Z_580: [149  83 174  89 154  79 150 115  92 176 111  92 170 155 117 177 139 157
 103 117 165 103 108  93 103 146 163 103 171 111 122 180 148 138  79 152
  95 157 167 103 180 144 124  98 128 150 154 177 119 128 109 115 135  97
 122 142]
Z_123: [141 157 177 116 149 164 114 146 171  88 170 158 161 164 115 171 135 121
 132 161 163 159 128  98  97 167  98 148 146 116 165 157 161 144 164 154
 134 141 163  80 120 156  91 117 113 112  82 123 161 108 154 145 166 149
 121  85]
Z_478: [123 138  90  90 126  90 153 120 110 119 146 174 133 127 144 107 174 177
 126 173 178 177 121 160  98 119  90 152 177 177 161 131 160 123 176  81
  92 109 123 156 152  84 153 114 112  97 126 167 109  93 136  87 153 118
  76 175]
Z_883: [ 86  99  94 131 161 144  89 162  83 106 168 161 157 154 171 137  99 172
 115  90 153  94 124 156  86 125 154 144 157 174 131 163  93  97 102 162
 136 155 124 180  99 180 166 105 115 160 101  86 150  76 119 129 118 114
 168 101]
Z_199: [157 175 172 107 135 102 114 157  91  98  78 148  96 103 124 121  92 162
  84 171 176 115  82  96 134 170 124 123 133 104 124 144 115 114  96 119
  76 168 121  91 171 143 169 116 161 162 167 128  77 101 137 148 177 104
 177 172]
Z_696: [109 166 121 127 174 124 162 131 179 180 134  96 130  98 143 144 170  98
 179 100 180 122 105 138 102 164  85  94 113 124 114 115  95 156  90 147
 111 127  96 164 137 106 126 130 162 176 116 157 175 172 107 137 102 129
  92 102]
Z_583: [125  82 122 121  88  96 176  95 155  87 160  98  86 166 120 109 170 123
 172 110 176 151 141 134 102 123 173  95  94 165 128 157 132 172 109  76
  91 134 133 100  95  87 123  86  79 136 132 129 180  94 180  92 153 142
 121 137]
Z_345: [149 138 179 167  83 168 139 173 142 153 171 154  91 164 166  79 123 120
 143 120  81 120 160 169 169 172 143  79 128 110 149 119 155 139  95 165
  99  81 106 108 142 112 150 142 158 179 170 166 117  89 120 152  95 179
  95 170]
count Z_883: [168] => 2
next: [157 175 172 107 137 102] => [129  92]
asked: [123 138  90  90 126  90 153 120 110 119 146 174 133 127 144 107 174 177
 126 173 178 177 121 160  98 119  90 152 177 177 161 131 160 123 176  81
  92 109 123 156 152  84 153 114 112  97 126 167 109  93 136  87 153 118
  76 175] => Z_478
asked: [176 115  82  96 134 170 124 123] => Z_199
present: [ 87 155  95] => no
asked: [125  82 122 121  88  96 176  95 155  87 160  98  86 166 120 109 170 123
 172 110 176 151 141 134 102 123 173  95  94 165 128 157 132 172 109  76
  91 134 133 100  95  87 123  86  79 136 132 129 180  94 180  92 153 142
 121 137] => Z_583

Z_443: [127 135 137 147 120 137]
Z_213: [135 127 137 147 120 138]
Z_214: [127 132 125 127 128 120]
Z_216: [134 156 105 142 140 134]
present: [105 143] => no
present: [127 132] => yes
asked: [125 127 128] => Z_214
again Z_216:  => [134]
next: [127 135] => [137 147]

Z_843: [ 86 168 168 127 168]
Z_568: [ 86 183 138 175 138]
Z_220: [170 183 138 169 177]
count Z_843: [168] => 3
count Z_568: [139] => 0
next: [ 86 183] => [138 175]
again Z_568:  => [138]
count Z_220: [169] => 1

Z_679: [143 135 120 138 144 131  94 136 129 155 136 165 134 126 161 126 144 172
 145  98 130 100]
Z_170: [131  93 132 133 144 122 105 105 133 166 157 168 143 134 142 100 150 162
 153 136 105 102]
Z_690: [130  89 128 137 143 123 106 130 124 167 151 159 141 130 155 101 152 163
 159 148 156 101]
Z_584: [129  88 125 136 140 125 106 132 125 166 142 162 140 131 154 105 151 167
 116 163 137 160]
Z_764: [132  95 120 138 145 131  93 132 126 155 142 159 133 126 162 124 145 163
 116 163 138 160]
Z_13: [143 136 123 133 139 129 108 142 131 163 133 181 137 132 146 121 146 176
 121 125 119 100]
Z_743: [129  88 128 137 143 123 105 130 124 167 152 159 141 130 154 101 152 163
 140 110 118  99]
Z_229: [129  88 121 132 138 131 108 148 137 157 129 189 137 132 142 127 142 178
  99  99 107 135]
Z_304: [139 115 122 133 139 130 108 142 132 162 132 182 137 132 146 122 146 176
 119 159 138 153]
Z_630: [143 135 120 138 144 131  94 136 129 155 136 165 134 126 161 126 144 172
 145  98 148 100]
Z_332: [135 129 155 136 165 134 126 161 126 157 130 189 137 132 142 127 142 178
 134  99 143 101]
asked: [135 129 155 136 165 134 126 161 126 157 130 189 137 132 142 127 142 178
 134  99 143 101] => Z_332
asked: [143 135 120 138 144 131  94 136 129 155 136 165 134 126 161 126 144 172
 145  98 130 100] => Z_679

Z_441: [110 146 153 114 104 130  89 119 152 125]
Z_567: [136 106 186 141 138 134  70 183  97 146]
Z_5: [101 107 138 107 111 138 101  99 144 107]
Z_979: [107 163 155 110  96 128  85 114 164 127]
Z_731: [106 186 141 138 134  72 183  97 146 134]
Z_607: [119 120 120 119 123 131 132 109 136 117]
Z_565: [109 142 153 113 105 131  88 118 151 124]
next: [114 104 130  89 119] => [152 125]
asked: [106 186 141 138 134  70 183  97 146] => Z_567

Z_401: [118 180  97 146 113 161 137]
Z_927: [128 128 159 146 127 123 119]
Z_830: [ 97 118 180 161 146 113 115]
Z_26: [118 180  97 146 113 151 137]
Z_760: [ 97 144 113 151 137 107 115]
again Z_927:  => [128]
asked: [ 97 146 113 151 137] => Z_26
asked: [118 180  97 146 113 161] => Z_401
next: [128 159 146 127] => [123 119]
asked: [128 159 146 127 123 119] => Z_927
next: [144 113] => [151 137]

Z_645: [137 126 144 133 132 116  93 165 126 149  94 138]
Z_619: [133 137 152 133 132 120 132 161 110 161 110 138]
Z_805: [133 162 133 144 105 120 140 146 126 147 109 163]
Z_726: [145 162 144 133 105 130 129 120 126 141 162  81]
Z_601: [133 126 144 130 165 120 140 146 126 154 142 185]
Z_780: [111 102 100 133 133 119 129 152 115 123 107 112]
Z_649: [142  92 144 133 113 120 138 152 126 126 125  99]
Z_577: [152 126 159 110 132 120 129 163 126 145 129 145]
Z_821: [111 102 126 133 133 119 129 152 115 123 107 112]
Z_24: [109 109 129 129 120 126 141 152 109 155 160 129]
Z_410: [168 126 144 133 121 114 136 152 137 145 150 138]
Z_17: [113 121 108 121 132 133 129 109 129  87 121 113]
count Z_24: [109] => 3
next: [133 129 109 129  87] => [121 113]
present: [115 152] => no
count Z_17: [121] => 3
next: [162 144 133 105] => [130 129]
next: [133 105 130 129 120 126 141] => [162  81]

Z_571: [178 125 101 130]
Z_840: [195 125 101 146]
Z_207: [195 125 114 130]
asked: [101 130] => Z_571
present: [146 101 125 195] => no
present: [125 101 130] => yes
asked: [195 125 101 146] => Z_840
asked: [125 114 130] => Z_207

Z_835: [115 143 113 115]
Z_412: [123 114 109 137]
Z_767: [181 181 109 181]
again Z_835:  => [115]
asked: [181 181 109 181] => Z_767
asked: [109 137] => Z_412
again Z_767:  => [181]
count Z_835: [115] => 2
count Z_835: [114] => 0

Z_89: [129 128 105 118 138 191 125 120 136 140 123 143 126 125 109 110 124 144
 139 117 111 150 126 145  99 110 146 147 153 120 101 146 102 132 148  97
 143  96 135 120 107  77 124 163 142 134 140  93 162 112  83 132 124 138]
Z_463: [148 111 112 122 181 132 109 101 145 149 148 181 126 121 154 148 140 133
 102 144 122 128 155 123 136 169 113 123 138 181 109 130  98 137 136 152
 110 137  99 100 108 119 126 102 150 135 134 127 181 141 144 110 129 159]
Z_366: [128 128 125 127 129 136 128 127 129 129 128 130 127 128 126 126 128 129
 129 127 126 130 128 130 124 126 130 130 131 127 125 130 125 129 130 124
 130 127 129 133 126 122 127 133 129 128 130 124 132 126 122 128 127 129]
asked: [148 111 112 122 181 132 109 101 145 149 148 181 126 121 154 148 140 133
 102 144 122 128 155 123 136 169 113 123 138 181 109 130  98 137 136 152
 110 137  99 100 108 119 126 102 150 135 134 127 181 141 144 110 129 159] => Z_463
count Z_366: [127] => 8
present: [102 132] => yes
asked: [128 127 129 129 128 130 127] => Z_366
asked: [129 128 105 118 138 191 125 120 136 140 123 143 126 125 109 110 124 144
 139 117 111 150 126 145  99 110 146 147 153 120 101 146 102 132 148  97
 143  96 135 120 107  77 124 163 142 134 140  93 162 112  83 132 124 138] => Z_89

Z_666: [136 140 139 178 121]
Z_949: [157  99 129 115 147]
Z_41: [131 117 121 109 139]
Z_672: [125 108 125 101 125]
Z_932: [157  99 111 115 147]
Z_561: [ 97 153 104 157 134]
Z_968: [ 97 153 157  97  82]
again Z_672:  => [125]
count Z_968: [98] => 0

Z_610: [113 128 146 139 181  81 100 115 164 139 107]
Z_864: [156  89 177 116 143 142 106 122 114  93 142]
Z_658: [136 137 174 108 180  79 105 130 166  93 142]
asked: [146 139 181  81 100 115 164 139 107] => Z_610
asked: [136 137 174 108 180  79 105 130 166  93 142] => Z_658
present: [166  93] => yes
asked: [136 137 174 108 180  79 105 130 166] => Z_658

Z_294: [125 148 114 119 116 107 119 126]
Z_7: [138 132 124 116 147 125 118 135]
Z_518: [132 138 123 109 135 160 140 120]
Z_921: [131 135 117 122 125 166 140 128]
Z_626: [122 114 136 141 128 133 134 131]
Z_558: [127 121 141 134 126  78 112 125]
Z_940: [143 126 129 125 156  91 101 144]
present: [165 140] => no
asked: [132 138 123 109 135 160 140 120] => Z_518

Z_659: [116 125  75  82 119 175]
Z_507: [ 98 107 179 162 107  98]
Z_740: [110 106  96 118 116 170]
asked: [116 125  75  82 119 175] => Z_659
asked: [110 106  96 118 116 170] => Z_740

Z_657: [ 98 114 131 138 156 147 107 151 127 141 161 144 140 161 103 125 146  84
 148  89 166 119 105 164 127  83 134 100 130 124 129 144 128 124 112 119
 133 110 117 141 133 126 130 135  95 144 152  94]
Z_916: [132 127 150 138 135 133 132 105 127 119 130 144 120 122 118 147 121  97
 115 128 141 148 141 115 139 144 126 134 130 158 129 137  97 109 142 143
 146 131 132 165 133 139 115 104  95 129 124 134]
Z_190: [121 141 131 118 135 126 115 133  96 153 122 136 133 132 133 136 134 110
 115 154 116 119 153 115 115 123  99 134  87 113 146 124 150 109 132 110
 120 110 117 141 122 139 138 146 148 152 138 124]
Z_268: [133 132 133 136 134 110 115 153 116 108 122 103 133  93 133 125 134 161
 159 115 104 119 117 102  80 144  82 159 122 124 124 137 150 117 122 119
 108 172 117 135 122 139 130 114 106 129 138 114]
Z_967: [143  87 150 131 146 133 115 105 138 153 122 152 133 122 118  93 121 149
 159  89 116  90 117 115 104 134 108 134 139 147 129 117 107 132 173 110
 146 110 139 135 154 114 115 114 148 129 138 165]
Z_851: [143 100 150 118 125 133 107 124 148 119 130 136 120 142 125  93 109 123
 104 141 129 129 165 139 151 134 134 117 139 101 135 137 107 117 132 135
 133 110 117 123 154 176 107 104 116 113  82 134]
Z_277: [121 168 131 138 146 120 107 142 148 119 130 127 140 122  89 136 158 149
 126 141  91 139 129  90 115 123 117 117 139 158 140 110 107 155 163 127
 108 120 139 129 102 151 130 114 148 144 124 134]
Z_860: [121 100 112 105 115 140 124 124 138 108 145 144 161 142 111 147 134 149
 126 115 129 119 117 115 139 134 126 109 122 158 124 130 118 124 132  94
 146 110 132 153 133  77 115 114 127 160 152 144]
Z_285: [143 154 131 125 115 113 107 133 127 141 122 160 140 132 125 147 109 123
 126 154 116 148 153 115 127 134 117 126 113 135 112 137 128 132 122 135
 158 151 154 141 143 126 123 167 137 129 152 114]
Z_819: [121 154 131 131 105 120 140 133 106 119 106 127 120 112 133 136 146 149
 148 141 129 110 117 152 127 134 108 134 113 101 112 117 107 109 122 110
 171 120 139 135 122 139 115 146 116 144  82 144]
Z_258: [121 141 131 118 135 126 115 133  96 153 122 136 133 132 133 136 134 110
 115 154 116 119 153 115 115 123  99 134  87 113 146 124 150 109 132 110
  95 120 132 135 164 139 146 114 116 129 124 144]
next: [128 132 122] => [135 158]
asked: [121 141 131 118 135 126 115 133  96 153 122 136 133 132 133 136 134 110
 115 154 116 119 153 115 115 123  99 134  87 113 146 124 150 109 132 110
  95 120 132 135 164 139 146 114 116 129 124 144] => Z_258

Z_813: [ 73 157 157  73]
Z_436: [122 150 104 128]
Z_241: [158 157  81 155]
Z_137: [130 148 167 128]
count Z_813: [157] => 2
asked: [ 73 157 157  73] => Z_813

